Here is a tiny trained network, its code and every weight. The questions are about switching its units off for an input and a target symbol, where a switched-off unit gives its printed mean instead of its output.

import numpy as np


def w(rows, s, z=0):
    codes = np.array(rows[::2]) - 128.0
    scale = np.full(codes.shape[1], s)
    scale[-1] = z or s
    return codes * scale


def f(y):
    return y / 2 * (1 + np.tanh(0.7978845608 * (y + 0.044715 * y**3)))


def softmax(a):
    e = np.exp(a - a.max(-1, keepdims=True))
    return e / e.sum(-1, keepdims=True)


def log_softmax(a):
    a = a - a.max(-1, keepdims=True)
    return a - np.log(np.exp(a).sum(-1, keepdims=True))


def net(x, mask):
    ids = ['αβδεθλξπστψ'.index(c) for c in x.split()]
    T = len(ids)
    res = E[ids] + P[:T]
    u = 0
    for l in range(2):
        q, k, v = (res @ M[l].T for M in (Q, K, V))
        z = softmax(np.where(np.tri(T) > 0, q @ k.T / 3**0.5, -1e9)) @ v
        res = res + np.where(mask[u], z, O[l][:, -1]) @ O[l][:, :-1]
        u += 1
        y = f(res @ A[l][:, :-1].T + A[l][:, -1])
        res = res + np.where(mask[u : u + 12], y, B[l][:, -1]) @ B[l][:, :-1]
        u += 12
    return log_softmax(res[-1] @ U[:, :-1].T + U[:, -1])


Q, K, V, O, A, B = {}, {}, {}, {}, {}, {}
E = w([
[53,175,136,87,100,110],'α',
[177,182,147,91,136,100],'β',
[49,48,165,85,132,62],'δ',
[155,112,119,127,179,173],'ε',
[154,178,45,78,115,114],'θ',
[79,183,182,120,135,122],'λ',
[35,170,175,127,129,80],'ξ',
[59,169,92,105,100,76],'π',
[121,118,171,96,5,157],'σ',
[104,89,224,83,165,195],'τ',
[108,97,131,137,56,178],'ψ',
],0.025)
P = w([
[133,146,192,255,47,173],'0',
[134,151,175,209,85,150],'1',
[137,155,167,160,116,132],'2',
[134,158,160,124,144,123],'3',
[127,156,157,92,170,107],'4',
[136,153,160,61,193,93],'5',
[140,154,155,31,218,90],'6',
],0.0088)
Q[0] = w([
[142,6,192,165,125,77],'0.h1',
[98,254,89,163,210,224],'0.h1',
[141,12,72,133,108,142],'0.h1',
],0.0061)
K[0] = w([
[2,24,138,180,114,179],'0.h1',
[156,119,122,189,202,167],'0.h1',
[76,64,64,218,96,149],'0.h1',
],0.0071)
V[0] = w([
[192,116,110,178,253,132],'0.h1',
[148,131,92,188,127,154],'0.h1',
[68,69,156,106,153,200],'0.h1',
],0.0061)
O[0] = w([
[254,145,199,62,56,84,1],'0.h1',
[121,150,136,151,167,43,68],'0.h1',
[81,139,48,67,115,141,198],'0.h1',
],0.0093,0.0035)
A[0] = w([
[134,95,42,120,194,146,2],'0.n1',
[148,58,162,193,180,169,80],'0.n2',
[152,108,118,80,147,117,119],'0.n3',
[145,110,110,118,46,151,104],'0.n4',
[163,188,136,88,116,77,141],'0.n5',
[174,151,155,167,162,111,144],'0.n6',
[103,249,146,120,129,126,122],'0.n7',
[164,146,103,157,126,177,124],'0.n8',
[166,178,93,133,136,155,149],'0.n9',
[149,139,33,165,151,74,101],'0.n10',
[128,109,51,143,172,190,118],'0.n11',
[128,123,114,94,120,28,39],'0.n12',
],0.015,0.0058)
B[0] = w([
[111,98,223,133,98,192,142],'0.n1',
[153,121,233,133,82,198,173],'0.n2',
[158,109,74,105,209,66,162],'0.n3',
[137,114,168,250,144,234,152],'0.n4',
[77,158,89,123,191,88,206],'0.n5',
[121,122,58,25,120,102,171],'0.n6',
[86,167,165,140,128,72,254],'0.n7',
[183,93,196,92,121,117,153],'0.n8',
[133,82,180,122,195,89,169],'0.n9',
[114,117,91,141,186,255,147],'0.n10',
[214,163,108,27,94,77,203],'0.n11',
[145,149,226,76,115,157,149],'0.n12',
],0.0083,0.0086)
Q[1] = w([
[16,244,230,62,176,80],'1.h1',
[169,121,177,68,127,235],'1.h1',
[117,45,145,119,37,234],'1.h1',
],0.011)
K[1] = w([
[102,20,203,2,230,151],'1.h1',
[188,69,205,124,22,177],'1.h1',
[96,121,142,140,66,141],'1.h1',
],0.0098)
V[1] = w([
[68,159,117,76,143,62],'1.h1',
[199,44,106,70,194,80],'1.h1',
[168,255,115,177,253,205],'1.h1',
],0.0075)
O[1] = w([
[233,1,221,138,45,118,254],'1.h1',
[20,200,54,220,64,177,193],'1.h1',
[234,150,88,226,226,136,247],'1.h1',
],0.0081,0.002)
A[1] = w([
[212,168,150,143,224,108,127],'1.n1',
[109,141,161,215,72,253,181],'1.n2',
[129,84,117,86,111,187,85],'1.n3',
[242,164,108,75,140,89,96],'1.n4',
[106,65,115,153,195,179,127],'1.n5',
[209,183,185,131,82,88,2],'1.n6',
[194,170,89,155,150,104,106],'1.n7',
[148,144,99,56,220,168,66],'1.n8',
[131,127,150,26,112,117,55],'1.n9',
[145,188,93,48,130,121,209],'1.n10',
[99,127,107,211,136,79,205],'1.n11',
[91,169,149,113,144,67,109],'1.n12',
],0.011,0.0095)
B[1] = w([
[113,126,138,151,111,206,250],'1.n1',
[224,46,79,103,95,157,201],'1.n2',
[141,209,178,158,134,143,191],'1.n3',
[160,140,130,94,73,179,206],'1.n4',
[171,152,105,103,86,103,174],'1.n5',
[64,148,90,186,61,85,161],'1.n6',
[90,68,147,153,148,44,184],'1.n7',
[79,126,116,150,84,58,250],'1.n8',
[151,101,2,191,171,134,238],'1.n9',
[130,129,225,134,164,110,245],'1.n10',
[174,183,95,100,125,121,222],'1.n11',
[142,55,102,144,97,172,199],'1.n12',
],0.0099,0.013)
U = w([
[55,209,214,132,161,58,254],'α',
[131,138,134,135,121,100,39],'β',
[161,149,64,85,175,2,154],'δ',
[75,90,99,148,128,131,83],'ε',
[154,149,91,224,181,89,103],'θ',
[189,68,82,102,146,19,38],'λ',
[92,157,207,188,97,171,7],'ξ',
[150,170,164,122,50,34,58],'π',
[96,231,86,113,71,152,55],'σ',
[136,87,175,167,152,62,49],'τ',
[220,113,145,40,128,156,235],'ψ',
],0.0066,0.0065)

Each question gives the input, a string of symbols that net reads in full, and the target symbol t.
The units are the heads (3 rows each of Q, K, V and O) and the neurons (one row each of A and B). Each row of codes is followed by its name. A weight is (code - 128) times the scale printed after its matrix; where a second scale follows, it is the last column's (O, A, B and U).
mask holds one flag per unit, layer by layer, with each layer's heads first. A switched-off unit (its flag False) gives its mean, the last column of its rows in O or B, instead of its output. The means were averaged over made-up inputs and are rounded, as every weight is.
A unit's drop is (log p(t) with every unit on - log p(t) with that unit switched off) / (log p(t) with every unit on - log p(t) with every unit switched off).
The circuit of an input: a set's keep is (log p(t) with only the set's units on - log p(t) with every unit switched off) / (log p(t) with every unit on - log p(t) with every unit switched off). Starting from the 12 units with the biggest drops (on a tie, the unit counted first), units are removed one at a time, each time the one whose removal leaves the highest keep (on an exact tie, the one counted first), for as long as the keep stays at least 0.8.
units of the circuit, in order: the units of the circuit, biggest drop first
top k neurons: the k neurons with the biggest drops, biggest first
k most important neurons of layer l: the k neurons of layer l with the biggest drops, biggest first
input ψ τ λ ε δ ξ π, target ε: units of the circuit, in order -> 1.h1; 1.n9; 1.n11
input τ ε α, target σ: top 3 neurons -> 0.n9; 0.n8; 1.n11
input θ π ε, target ψ: units of the circuit, in order -> 1.n2; 0.n2
input ξ ε δ π θ λ, target θ: top 2 neurons -> 0.n9; 0.n10
input δ θ λ ψ, target ψ: units of the circuit, in order -> 1.n2; 0.n4
input α σ α ε θ λ π, target θ: top 2 neurons -> 0.n9; 0.n5
input τ ε ξ λ τ, target α: top 3 neurons -> 1.n2; 1.n10; 1.n8
input β θ θ ψ ξ, target θ: units of the circuit, in order -> 1.h1; 0.n10; 0.n9
input ε σ τ ε θ ξ, target θ: 2 most important neurons of layer 0 -> 0.n9; 0.n5
input θ θ λ, target θ: top 2 neurons -> 0.n10; 0.n9
input α θ σ, target ψ: top 2 neurons -> 0.n4; 1.n2
input δ ψ λ, target ε: top 3 neurons -> 1.n12; 1.n9; 0.n7
input δ τ θ τ ε λ, target σ: top 2 neurons -> 0.n9; 1.n11
input σ τ σ, target α: top 3 neurons -> 0.n4; 1.n2; 0.n7
input ψ ε σ, target ψ: 4 most important neurons of layer 0 -> 0.n11; 0.n4; 0.n7; 0.n5
input ξ τ ξ ε β α, target π: 2 most important neurons of layer 0 -> 0.n6; 0.n5
input β ε β ξ, target π: most important neuron of layer 0 -> 0.n5
input τ ψ τ σ β α, target π: 4 most important neurons of layer 0 -> 0.n9; 0.n6; 0.n5; 0.n7
input ε δ ψ, target ψ: units of the circuit, in order -> 1.n2
input θ α β λ α ξ, target π: units of the circuit, in order -> 1.h1; 0.n7; 1.n6
input δ ε θ α, target θ: top 3 neurons -> 0.n9; 0.n5; 0.n10
input ψ α π, target ψ: units of the circuit, in order -> 1.h1; 1.n8
input θ π ε δ β ε, target α: top 2 neurons -> 0.n7; 0.n2
input ψ λ λ, target ξ: top 2 neurons -> 1.n6; 1.n1
input π ε ε ε ψ λ π, target σ: 2 most important neurons of layer 1 -> 1.n11; 1.n7
input λ ε π π, target σ: top 2 neurons -> 1.n11; 0.n7
